Below are the code and all the weights of a small trained network. Each question names an input and a class and asks about switching units off, where a switched-off unit gives its printed mean instead of its output.

import numpy as np


def w(rows, s, z=0):
    codes = np.array(rows[::2]) - 128.0
    scale = np.full(codes.shape[1], s)
    scale[-1] = z or s
    return codes * scale


def f(y):
    return np.maximum(y, 0)


def log_softmax(a):
    a = a - a.max(-1, keepdims=True)
    return a - np.log(np.exp(a).sum(-1, keepdims=True))


def net(x, mask):
    res = np.array(x, float).reshape(1, 5) / 4 @ E
    y = f(res @ A[0][:, :-1].T + A[0][:, -1])
    res = res + np.where(mask, y, B[0][:, -1]) @ B[0][:, :-1]
    return log_softmax(res[-1] @ U[:, :-1].T + U[:, -1])


A, B = {}, {}
E = w([
[124,198,158,104,8,82,65],'x0',
[162,142,75,18,231,91,36],'x1',
[100,179,207,206,211,167,52],'x2',
[247,171,126,190,171,32,170],'x3',
[196,212,66,135,102,254,140],'x4',
],0.0097)
A[0] = w([
[158,100,55,75,76,70,199,65],'neuron 1',
[93,114,133,183,133,144,183,123],'neuron 2',
[108,115,120,102,192,150,188,2],'neuron 3',
[105,134,195,162,96,154,162,69],'neuron 4',
[144,195,179,113,13,88,45,45],'neuron 5',
[62,40,149,124,149,48,158,70],'neuron 6',
[156,165,73,76,173,139,87,90],'neuron 7',
[90,90,181,156,79,154,206,111],'neuron 8',
[105,141,167,182,198,126,109,63],'neuron 9',
[142,129,128,60,196,113,139,94],'neuron 10',
[7,50,124,54,85,225,74,88],'neuron 11',
[132,133,104,30,176,111,49,70],'neuron 12',
[111,190,183,207,162,165,21,79],'neuron 13',
[151,17,82,168,235,212,188,64],'neuron 14',
[168,122,62,103,85,156,155,107],'neuron 15',
[63,76,179,123,136,19,112,57],'neuron 16',
[121,126,86,106,194,111,78,86],'neuron 17',
[123,154,141,164,81,172,191,77],'neuron 18',
[109,88,55,73,78,80,166,76],'neuron 19',
[131,67,95,86,119,97,196,120],'neuron 20',
[158,194,142,82,73,120,72,46],'neuron 21',
[143,91,101,92,80,112,159,42],'neuron 22',
[186,207,93,115,117,248,140,79],'neuron 23',
[234,148,139,163,140,43,151,147],'neuron 24',
[126,134,130,216,107,113,186,82],'neuron 25',
],0.013,0.0085)
B[0] = w([
[98,78,154,161,174,167,158,206],'neuron 1',
[154,94,109,89,104,136,83,184],'neuron 2',
[134,127,169,98,87,147,147,150],'neuron 3',
[151,53,81,126,120,132,93,177],'neuron 4',
[112,139,209,28,76,173,133,212],'neuron 5',
[68,219,91,176,91,100,120,196],'neuron 6',
[149,62,77,150,77,98,86,184],'neuron 7',
[188,63,66,102,96,141,77,209],'neuron 8',
[115,100,182,166,177,162,143,184],'neuron 9',
[152,92,106,110,85,132,125,170],'neuron 10',
[237,169,125,100,213,61,247,250],'neuron 11',
[157,51,78,117,96,113,70,197],'neuron 12',
[70,65,148,186,219,181,130,225],'neuron 13',
[84,178,214,43,51,147,134,227],'neuron 14',
[72,136,143,199,162,145,96,190],'neuron 15',
[54,195,93,215,69,64,121,205],'neuron 16',
[131,70,102,114,98,121,111,175],'neuron 17',
[140,101,97,123,113,66,70,188],'neuron 18',
[97,92,158,163,192,173,84,189],'neuron 19',
[131,128,174,148,156,187,96,187],'neuron 20',
[123,117,167,124,64,140,160,176],'neuron 21',
[93,96,149,168,178,148,116,163],'neuron 22',
[40,216,82,227,95,59,156,223],'neuron 23',
[216,173,112,66,190,103,226,234],'neuron 24',
[167,71,80,100,111,107,108,192],'neuron 25',
],0.011,0.018)
U = w([
[178,38,67,111,72,116,66,108],'0',
[83,215,96,211,76,98,118,111],'1',
[105,69,204,176,207,190,105,126],'2',
[233,162,134,90,180,91,196,106],'3',
[106,143,243,28,28,162,115,150],'4',
[155,149,106,99,150,145,90,254],'5',
[185,200,121,106,178,187,6,99],'6',
],0.011,0.021)

Each question gives the input, the list of numbers given to net, and the class t.
The units are the neurons (one row each of A and B). Each row of codes is followed by its name. A weight is (code - 128) times the scale printed after its matrix; where a second scale follows, it is the last column's (A, B and U).
mask holds one flag per neuron, in row order. A switched-off neuron (its flag False) gives its mean, the last column of its row in B, instead of its output. The means were averaged over made-up inputs and are rounded, as every weight is.
A unit's drop is (log p(t) with every unit on - log p(t) with that unit switched off) / (log p(t) with every unit on - log p(t) with every unit switched off).
The circuit of an input: a set's keep is (log p(t) with only the set's units on - log p(t) with every unit switched off) / (log p(t) with every unit on - log p(t) with every unit switched off). Starting from the 12 units with the biggest drops (on a tie, the unit counted first), units are removed one at a time, each time the one whose removal leaves the highest keep (on an exact tie, the one counted first), for as long as the keep stays at least 0.8.
units of the circuit, in order: the units of the circuit, biggest drop first
unit that matters most: the unit with the biggest drop
k most important neurons: the k neurons with the biggest drops, biggest first
drop of u: that unit's drop, to one decimal
input [-3,3,1,-7,3], class 3: unit that matters most	neuron 11
input [-8,6,6,8,8], class 1: 4 most important neurons	[neuron 23; neuron 11; neuron 5; neuron 7]
input [4,-1,5,-5,3], class 2: 2 most important neurons	[neuron 13; neuron 24]
input [8,-2,3,-8,-8], class 1: 3 most important neurons	[neuron 16; neuron 6; neuron 24]
input [8,-2,-8,2,-7], class 2: 2 most important neurons	[neuron 19; neuron 1]
input [0,-4,-3,-5,0], class 3: 3 most important neurons	[neuron 11; neuron 12; neuron 7]
input [5,4,-3,-3,2], class 4: 3 most important neurons	[neuron 5; neuron 8; neuron 21]
input [-4,1,4,-8,-6], class 3: 2 most important neurons	[neuron 11; neuron 23]
input [6,0,8,-5,7], class 2: 3 most important neurons	[neuron 13; neuron 16; neuron 6]
input [-6,8,2,7,-7], class 0: 2 most important neurons	[neuron 12; neuron 11]
input [6,1,8,7,5], class 2: 2 most important neurons	[neuron 13; neuron 11]
input [5,2,-5,-6,-4], class 3: 2 most important neurons	[neuron 11; neuron 13]
input [2,2,4,6,-7], class 1: 2 most important neurons	[neuron 16; neuron 11]
input [-8,4,7,8,-7], class 3: units of the circuit, in order	[neuron 24]
input [4,-2,-2,2,3], class 4: 4 most important neurons	[neuron 11; neuron 5; neuron 16; neuron 6]
input [7,4,1,-1,6], class 4: 4 most important neurons	[neuron 5; neuron 21; neuron 16; neuron 6]
input [-8,-2,-8,2,-8], class 1: drop of neuron 6	2.8
input [-1,-1,-3,-7,2], class 3: drop of neuron 17	0.0
input [-8,8,-3,6,6], class 0: drop of neuron 5	0.5
input [2,1,2,-5,5], class 1: unit that matters most	neuron 23
input [-3,3,0,2,8], class 1: drop of neuron 23	0.1
